[159 136  94 121 160 154 144 163 123 143 135 158  99 103 106 119 153 117
 114 112 141 141 156 150  99 124 108 155 133 135 114  98  81 135 134  75
 169 139] = J_976
[115 145  91 121 109 128 124 117 171 141 148  86 129  99 109 147 121 129
 103 128 101 111 210 119 109 136 161 125 110 150 131  80 113 122  80 137
 187 133] = J_27
[117  76 144 104 117 201 130 113 128 163 189 110 178  75 170 163  77 202
 107 127 115 164 107 111 138  84 192 114 154 114 115  98 141 147  51 142
 202 133] = J_170
[165 123 110 169 173 126 129 159  85 127 117 104  88 145  99  99 132  79
 141 163 116 164 107 178 109 142 103 153 119 119 186 111 128 139 195 116
 103 102] = J_932
tail: [ 51 142 202]	[133]
tail: [115  98]	[141 147  51 142 202 133]
miss J_27: [110 147 109 133 101 109 128 121 129 136 171 121 103 161 124 125  99 119
 109 122 210 145 131 129 128 150 117 113  80 115 137 111  80  86 141  91
 148]	[187]
tail: [116 164 107]	[178 109 142 103 153 119 119 186 111 128 139 195 116 103 102]
miss J_932: [129 123  88 109 195 126 132 127 103 165 186 139 178 145 103 117 169 107
  79 142 164 119  85 128 102 110 116 116  99 163 119 111  99 159 141 173
 104]	[153]

[130 127 124 152 130 124 125 125 132 115 139 122 134 135 125 137 127 130
 127 129]  J_653
[130 127 124 135 130 124 125 123 132 139 139 122 133 119 126 137 127 130
 127 129]  J_643
[211 127 123  86  68 124 125 107 142 139 139 122 138  91 125 100 127 130
 127 127]  J_527
[ 95 127 124  97 130 124 125 123 114 115  99 122 138 147 125 137 127 130
 127 129]  J_824
[177 127 123  86 100 124 125 120 132 135 139 122 138  92 125 107 127 130
 127 129]  J_844
[ 69 127 124 150 188 124 125 139  98 115 139 122 138 147 124 137 127 130
 127 138]  J_440
tail: [147 125 137]	[127 130 127 129]
miss J_824: [ 97 127 127 137  95 114 125 147 130 122 125 123 127 124 124 129 130 138
  99]	[115]
miss J_653: [130 130 132 124 127 125 124 137 152 134 130 135 125 115 122 127 127 125
 139]	[129]
miss J_844: [127 127 100 130 123 132  86  92 107 124 129 125 139 135 127 138 125 122
 120]	[177]
tail: [119 126 137]	[127 130 127 129]
miss J_643: [119 124 124 139 132 127 123 127 133 130 130 126 125 122 127 129 139 135
 130]	[137]

[ 93 114 153 108 137  88 101 180 185 155 137 180 137  62 121 179 121 129
  59 143 112 113 156 105  84 191 107  91 124  92 120 119  95 114 138  73]  J_153
[ 85 112 159 108 137  83 100 192 197 154 141 190 137  56 121 173 121 154
  48 143 112 109 159 106  82 184 113  95 125  93 115 118  90 112 172  71]  J_837
[ 98 117 150 112 137  97 110 180 171 145 136 176 137  79 123 159 122 143
  75 138 114 115 151 112  92 179 113 106 127 104 122 121  96 119 133  79]  J_272
[ 77 110 163 107 135  79  90 204 203 158 145 206 138  47 120 190 122 115
  48 144 112 109 156 103  72 191 107  90 124  92 121 120  84 108 150  58]  J_780
[ 77 114 163 107 135  79  90 204 203 158 145 206 138  47 120 190 122 115
  48 144 112 109 156 103  72 191 107  90 124  92 121 120  95 108 150  58]  J_334
miss J_153: [ 62 113 143 107  92 101 129 119 185  84 191 114  93 121  88 114 137  59
 108  73 112 180 137 121 179 153 137 124 180 156 120 105  91 155 138]	[95]
miss J_837: [190  82 137 143 106 172 118 154 121 100 121  95  85 112 112 141 113 159
 112 184 125 159 192 197  83 154  48  93 108 115 109 137  90  71  56]	[173]
miss J_153: [180  62 153 156 113 179 137 114 137  92  84 112  93 101 137  59 121 124
  88  73 120 185 107 180 143 114 119  95 138 155 105 129 108 191 121]	[91]
tail: [180 185 155 137]	[180 137  62 121 179 121 129  59 143 112 113 156 105  84 191 107  91 124
  92 120 119  95 114 138  73]
tail: [117 150 112]	[137  97 110 180 171 145 136 176 137  79 123 159 122 143  75 138 114 115
 151 112  92 179 113 106 127 104 122 121  96 119 133  79]
miss J_153: [143  93  95 121 138 156 137  62 179 105 137  59 191  73 108 180 124 113
  91 112 120 121 185  88 107 101 129 119 155 114 153  84 137 180 114]	[92]

[108 128 118 116 133 121 131 136 120] = J_817
[ 97 129 151 116 163 156 105 215 139] = J_826
[ 89 122 145 117 157 153 104 197 121] = J_628
[153 137 139 138 127 134 130 137 152] = J_592
[177 164 139 138 127 134 129 157 203] = J_201
[ 84 127 139 110 160 147 110 201 125] = J_627
[176 150 127 131 118 116 153 116 173] = J_650
[166 152 141 127 134 130 142 159 181] = J_175
[176 150 127 132 161 134 202 203 134] = J_70
miss J_628: [157 197  89 153 145 122 117 121]	[104]
miss J_627: [110 139  84 110 127 125 201 160]	[147]
tail: [176 150 127 131]	[118 116 153 116 173]
tail: [134 202]	[203 134]
miss J_70: [134 132 202 134 127 176 150 161]	[203]
tail: [139 138 127 134 130]	[137 152]
miss J_592: [137 153 139 137 127 138 130 134]	[152]

[191 165 112 132 186 131  33 212 197  98] : J_275
[156 129 179 178 223 142  28 154 197  97] : J_428
[177 139 170 166 225 137 138 154 189 183] : J_606
tail: [112 132]	[186 131  33 212 197  98]
miss J_275: [165 197 191 132 212  98 112 186  33]	[131]
tail: [225 137 138]	[154 189 183]
tail: [131  33 212]	[197  98]
miss J_606: [170 177 225 183 189 154 166 138 137]	[139]
tail: [131  33]	[212 197  98]

[155 126  71  67 110 114 128 146 120]  J_671
[121 155 108  97  84  93 123 137 179]  J_163
[ 47 101 143  74 117  44  56 135 117]  J_884
[142 170 134  71 188 151 109 161  61]  J_895
[ 50 177 136 106 224 116 215  73 171]  J_578
[105  73  72  72 135  69 222 205 131]  J_412
[198  99 217  51  88  87 136  40 164]  J_646
tail: [72 72]	[135  69 222 205 131]
miss J_412: [105  72 131  72 222  69 135 205]	[73]
miss J_884: [ 74 135 117  47 101 117  56 143]	[44]

[111 158 140 121 140 122 169 139  87 142 112 118  85 138 180 127 123 185
 180 107 152 164 158 185 167 136 163 146] = J_777
[111 158 140 121 140 122 169 139  87 142 112 118  85 138 180 127 123 185
 180 107 152 164 158 185 167 136 163 124] = J_460
[147 109 116 107 120 195  92 104 161  85 174  76 147 114  82 113 113  88
  93 117  48 121 118  78  89 112  92 169] = J_309
[126 119 158 164 137  35 120 116  88 158  97 139 127 128 139 126 136 177
 150 112 158 140  91 167 150 147 146  96] = J_365
[104 121 146 138  95 121 133  80 119 118 154 101 114  93 150 135 143 169
 119  94 106 142 117 106  96  92 123  94] = J_744
[104 121 146 138  95 121 133  80 119 118 154 101 114  93 150 135 143 169
 119  94 106 142  91 166 135 140 133 151] = J_888
[172 165  95  82 169 206 132 211 163 118 108 161 128 162  82  91  99  81
 161 144 123 125 136 140 121 126 156 124] = J_803
[111 158 140 121 140 122 169 139  87 138  95 118  85 138 180 127 123 185
 180 107 152 164 158 185 167 136 163 124] = J_931
miss J_803: [125 156 162  81 124 161 169 126 118 165 123 108 144  99 206 136  82 121
  95 161  82 211 128 163  91 172 132]	[140]
tail: [ 91 167]	[150 147 146  96]

[122 147 152 107 151 145 158]  J_958
[121 147 103 125 141 136 150]  J_836
[122 145 108  94 241 177 158]  J_241
[145 127 103 125 203 136 146]  J_374
miss J_374: [145 103 146 127 125 136]	[203]
tail: [122 147 152]	[107 151 145 158]
tail: [122 145 108  94]	[241 177 158]
miss J_374: [145 136 125 203 127 103]	[146]
miss J_958: [122 107 147 158 152 145]	[151]

[114 131 129 234] = J_442
[114 131 129 233] = J_25
[126 135 188 206] = J_831
miss J_442: [234 129 131]	[114]
asked: [126 135 188 206]	J_831

